Below are the code and all the weights of a small trained network. Each question names an input and a target symbol and asks about switching units off, where a switched-off unit gives its printed mean instead of its output.

import numpy as np


def w(rows, s, z=0):
    codes = np.array(rows[::2]) - 128.0
    scale = np.full(codes.shape[1], s)
    scale[-1] = z or s
    return codes * scale


def norm(h):
    return h / np.sqrt((h * h).mean(-1, keepdims=True) + 1e-5)


def f(y):
    return y / 2 * (1 + np.tanh(0.7978845608 * (y + 0.044715 * y**3)))


def softmax(a):
    e = np.exp(a - a.max(-1, keepdims=True))
    return e / e.sum(-1, keepdims=True)


def log_softmax(a):
    a = a - a.max(-1, keepdims=True)
    return a - np.log(np.exp(a).sum(-1, keepdims=True))


def net(x, mask):
    ids = ['ΘΞΠΣΦΩβδεζηλμτ'.index(c) for c in x.split()]
    T = len(ids)
    res = E[ids] + P[:T]
    u = 0
    for l in range(2):
        q, k, v = (norm(res) @ M[l].T for M in (Q, K, V))
        z = softmax(np.where(np.tri(T) > 0, q @ k.T / 2**0.5, -1e9)) @ v
        res = res + np.where(mask[u], z, O[l][:, -1]) @ O[l][:, :-1]
        u += 1
        y = f(norm(res) @ A[l][:, :-1].T + A[l][:, -1])
        res = res + np.where(mask[u : u + 4], y, B[l][:, -1]) @ B[l][:, :-1]
        u += 4
    return log_softmax(norm(res)[-1] @ U[:, :-1].T + U[:, -1])


Q, K, V, O, A, B = {}, {}, {}, {}, {}, {}
E = w([
[121,117,138],'Θ',
[120,96,175],'Ξ',
[209,203,158],'Π',
[142,146,119],'Σ',
[134,142,122],'Φ',
[175,250,80],'Ω',
[119,160,162],'β',
[168,34,109],'δ',
[135,147,118],'ε',
[68,149,86],'ζ',
[121,163,58],'η',
[124,158,155],'λ',
[107,126,64],'μ',
[60,176,197],'τ',
],0.019)
P = w([
[145,9,164],'0',
[151,13,173],'1',
[146,10,184],'2',
[131,14,191],'3',
[134,25,199],'4',
[134,20,211],'5',
[129,31,222],'6',
[126,40,215],'7',
[114,41,238],'8',
[124,50,234],'9',
[115,61,239],'10',
[133,58,240],'11',
[129,79,255],'12',
[144,75,228],'13',
],0.0021)
Q[0] = w([
[222,253,133],'0.h0',
[217,32,81],'0.h0',
],0.021)
K[0] = w([
[143,253,148],'0.h0',
[239,89,74],'0.h0',
],0.025)
V[0] = w([
[152,2,63],'0.h0',
[255,212,153],'0.h0',
],0.0068)
O[0] = w([
[3,79,93,43],'0.h0',
[230,131,66,255],'0.h0',
],0.0058,0.0046)
A[0] = w([
[115,249,98,88],'0.n0',
[107,131,57,36],'0.n1',
[190,122,168,6],'0.n2',
[94,138,219,205],'0.n3',
],0.011,0.0018)
B[0] = w([
[183,94,40,252],'0.n0',
[2,109,112,150],'0.n1',
[111,73,67,199],'0.n2',
[195,241,123,215],'0.n3',
],0.01,0.0031)
Q[1] = w([
[145,208,251],'1.h0',
[118,148,169],'1.h0',
],0.026)
K[1] = w([
[188,4,182],'1.h0',
[128,55,143],'1.h0',
],0.02)
V[1] = w([
[82,223,56],'1.h0',
[121,3,197],'1.h0',
],0.0047)
O[1] = w([
[180,185,114,215],'1.h0',
[1,76,108,3],'1.h0',
],0.0047,0.0023)
A[1] = w([
[91,195,112,2],'1.n0',
[200,195,89,143],'1.n1',
[125,5,68,158],'1.n2',
[112,190,136,242],'1.n3',
],0.012,0.0021)
B[1] = w([
[171,182,79,130],'1.n0',
[1,71,169,254],'1.n1',
[241,57,240,159],'1.n2',
[91,51,42,159],'1.n3',
],0.0072,0.0097)
U = w([
[164,6,177,156],'Θ',
[183,53,137,110],'Ξ',
[240,153,143,116],'Π',
[150,119,116,99],'Σ',
[128,134,171,134],'Φ',
[184,227,65,87],'Ω',
[128,156,190,147],'β',
[124,129,124,54],'δ',
[114,236,153,253],'ε',
[37,202,64,99],'ζ',
[114,94,33,94],'η',
[127,131,119,50],'λ',
[20,45,139,108],'μ',
[88,148,173,221],'τ',
],0.013,0.0062)

Each question gives the input, a string of symbols that net reads in full, and the target symbol t.
The units are the heads (2 rows each of Q, K, V and O) and the neurons (one row each of A and B). Each row of codes is followed by its name. A weight is (code - 128) times the scale printed after its matrix; where a second scale follows, it is the last column's (O, A, B and U).
mask holds one flag per unit, layer by layer, with each layer's heads first. A switched-off unit (its flag False) gives its mean, the last column of its rows in O or B, instead of its output. The means were averaged over made-up inputs and are rounded, as every weight is.
A unit's drop is (log p(t) with every unit on - log p(t) with that unit switched off) / (log p(t) with every unit on - log p(t) with every unit switched off).
The circuit of an input: a set's keep is (log p(t) with only the set's units on - log p(t) with every unit switched off) / (log p(t) with every unit on - log p(t) with every unit switched off). Starting from all 10 units, units are removed one at a time, each time the one whose removal leaves the highest keep (on an exact tie, the one counted first), for as long as the keep stays at least 0.8.
units of the circuit, in order: the units of the circuit, biggest drop first
unit that matters most: the unit with the biggest drop
top k neurons: the k neurons with the biggest drops, biggest first
k most important neurons of layer l: the k neurons of layer l with the biggest drops, biggest first
drop of u: that unit's drop, to one decimal
input Θ β η Σ Σ Π Ω τ Ξ, target ε: units of the circuit, in order : (0.n3, 0.h0, 1.n1)
input Π ε Θ η Θ η Θ, target ζ: top 2 neurons : (0.n3, 1.n3)
input Ω η ζ Ω β Ξ μ η Θ τ Φ τ η Θ, target ε: units of the circuit, in order : (0.h0, 0.n3)
input ζ η δ Ξ β, target μ: top 2 neurons : (0.n2, 1.n2)
input Σ ε β λ Θ Ω η Ω τ λ, target ε: unit that matters most : 0.h0
input Ω Ω ε η Π Θ δ Π Σ Σ ε λ, target μ: top 3 neurons : (1.n1, 1.n2, 0.n2)
input η ε δ η Π Σ τ Ξ δ Ω Ω η Σ μ, target μ: 3 most important neurons of layer 0 : (0.n3, 0.n1, 0.n0)
input δ η Θ λ, target μ: top 3 neurons : (1.n2, 1.n1, 0.n2)
input η β ε β Π τ Σ λ μ η β, target ε: top 2 neurons : (0.n3, 1.n2)
input η η η ε Ξ Θ Θ λ Φ τ η Θ, target ε: 2 most important neurons of layer 1 : (1.n1, 1.n0)
input Ξ Φ τ τ ε Θ ζ μ Ξ Ξ ε Ξ, target ε: top 4 neurons : (0.n3, 1.n1, 0.n0, 1.n2)
input λ μ Φ ε η η Ξ Φ ζ Ω Σ δ δ Θ, target μ: drop of 1.h0 : 0.7
input λ δ ε Θ Π η η Φ Ξ η δ η λ β, target μ: drop of 1.n2 : 0.2
input μ Θ Ω Π Ξ τ Θ Φ Φ μ Φ ε β, target ε: drop of 1.n2 : 0.2
input Ω μ Π μ η μ Ξ Φ Π δ Θ, target μ: most important neuron of layer 0 : (0.n0)
